Here is a tiny trained network, its code and every weight. The questions are about switching its units off for an input and a class, where a switched-off unit gives its printed mean instead of its output.

import numpy as np


def w(rows, s, z=0):
    codes = np.array(rows[::2]) - 128.0
    scale = np.full(codes.shape[1], s)
    scale[-1] = z or s
    return codes * scale


def f(y):
    return np.maximum(y, 0)


def log_softmax(a):
    a = a - a.max(-1, keepdims=True)
    return a - np.log(np.exp(a).sum(-1, keepdims=True))


def net(x, mask):
    res = np.array(x, float).reshape(1, 7) / 4 @ E
    y = f(res @ A[0][:, :-1].T + A[0][:, -1])
    res = res + np.where(mask, y, B[0][:, -1]) @ B[0][:, :-1]
    return log_softmax(res[-1] @ U[:, :-1].T + U[:, -1])


A, B = {}, {}
E = w([
[128,128,126],'x0',
[10,193,219],'x1',
[128,129,128],'x2',
[129,126,130],'x3',
[127,132,127],'x4',
[164,245,94],'x5',
[65,109,2],'x6',
],0.0076)
A[0] = w([
[148,134,146,231],'N0',
[161,104,108,44],'N1',
[200,251,81,114],'N2',
[38,157,152,65],'N3',
[29,141,88,115],'N4',
[134,121,127,255],'N5',
[141,43,172,125],'N6',
[205,122,236,61],'N7',
[104,160,126,58],'N8',
[174,138,87,137],'N9',
[160,114,102,18],'N10',
[211,119,181,103],'N11',
[127,26,157,129],'N12',
[75,61,120,103],'N13',
[36,150,150,84],'N14',
[219,75,77,57],'N15',
[102,131,98,80],'N16',
[77,150,141,66],'N17',
[106,91,15,88],'N18',
[151,78,116,132],'N19',
],0.014,0.0081)
B[0] = w([
[188,170,184,234],'N0',
[139,93,114,144],'N1',
[2,90,140,254],'N2',
[159,58,106,203],'N3',
[153,204,110,214],'N4',
[189,154,220,255],'N5',
[65,128,158,216],'N6',
[151,163,12,235],'N7',
[116,95,101,140],'N8',
[159,105,175,194],'N9',
[156,95,116,137],'N10',
[139,174,66,209],'N11',
[54,121,143,226],'N12',
[62,123,149,189],'N13',
[162,63,124,209],'N14',
[174,48,103,220],'N15',
[135,147,99,145],'N16',
[151,87,115,162],'N17',
[151,208,69,233],'N18',
[150,99,149,185],'N19',
],0.034,0.0081)
U = w([
[217,120,112,79],'0',
[175,214,134,254],'1',
[172,254,62,67],'2',
[82,182,119,92],'3',
],0.0058,0.0096)

Each question gives the input, the list of numbers given to net, and the class t.
The units are the neurons (one row each of A and B). Each row of codes is followed by its name. A weight is (code - 128) times the scale printed after its matrix; where a second scale follows, it is the last column's (A, B and U).
mask holds one flag per neuron, in row order. A switched-off neuron (its flag False) gives its mean, the last column of its row in B, instead of its output. The means were averaged over made-up inputs and are rounded, as every weight is.
A unit's drop is (log p(t) with every unit on - log p(t) with that unit switched off) / (log p(t) with every unit on - log p(t) with every unit switched off).
The circuit of an input: a set's keep is (log p(t) with only the set's units on - log p(t) with every unit switched off) / (log p(t) with every unit on - log p(t) with every unit switched off). Starting from the 12 units with the biggest drops (on a tie, the unit counted first), units are removed one at a time, each time the one whose removal leaves the highest keep (on an exact tie, the one counted first), for as long as the keep stays at least 0.8.
units of the circuit, in order: the units of the circuit, biggest drop first
unit that matters most: the unit with the biggest drop
top k neurons: the k neurons with the biggest drops, biggest first
drop of u: that unit's drop, to one decimal
input [-6,7,-8,8,6,6,-6], class 0: units of the circuit, in order	(N3 N14)
input [6,-8,8,-2,3,7,-6], class 0: top neuron	(N15)
input [-1,-6,6,4,-6,-7,8], class 2: top 3 neurons	(N18 N2 N14)
input [5,7,-4,-7,-6,-1,-8], class 2: top 2 neurons	(N7 N15)
input [-1,-7,-1,-8,-6,-8,5], class 3: top 3 neurons	(N12 N13 N6)
input [-5,3,7,-5,-5,-7,4], class 3: top 4 neurons	(N13 N12 N0 N6)
input [-2,-1,-4,6,-4,-6,5], class 3: top 4 neurons	(N13 N12 N7 N0)
input [1,3,-3,-5,0,-6,2], class 3: units of the circuit, in order	(N13 N12)
input [-5,1,1,5,2,-6,-8], class 2: top 3 neurons	(N7 N11 N2)
input [-5,-7,6,-1,-1,7,-2], class 0: top 4 neurons	(N15 N9 N12 N6)
input [0,0,-8,2,1,-2,-6], class 2: top 2 neurons	(N7 N11)
input [2,5,-2,4,2,7,-5], class 3: top 2 neurons	(N2 N18)
input [-8,2,6,4,2,-2,-4], class 2: top 3 neurons	(N7 N2 N9)
input [2,4,6,1,4,0,-2], class 0: unit that matters most	N18
input [-4,3,-4,-7,5,7,5], class 3: top 2 neurons	(N2 N7)
input [0,5,-3,-2,-2,-4,0], class 0: top 4 neurons	(N14 N3 N2 N18)
input [-3,1,-3,0,-3,-1,-6], class 2: top 2 neurons	(N7 N11)
input [8,4,-3,5,-3,0,7], class 2: drop of N4	0.8
input [6,0,1,8,-1,4,0], class 3: drop of N18	0.3
input [-2,3,-1,6,-4,-6,-8], class 2: drop of N1	0.0
input [-8,7,1,1,-3,3,-7], class 0: drop of N3	0.5
input [3,4,1,-5,-1,-1,8], class 2: units of the circuit, in order	(N4)
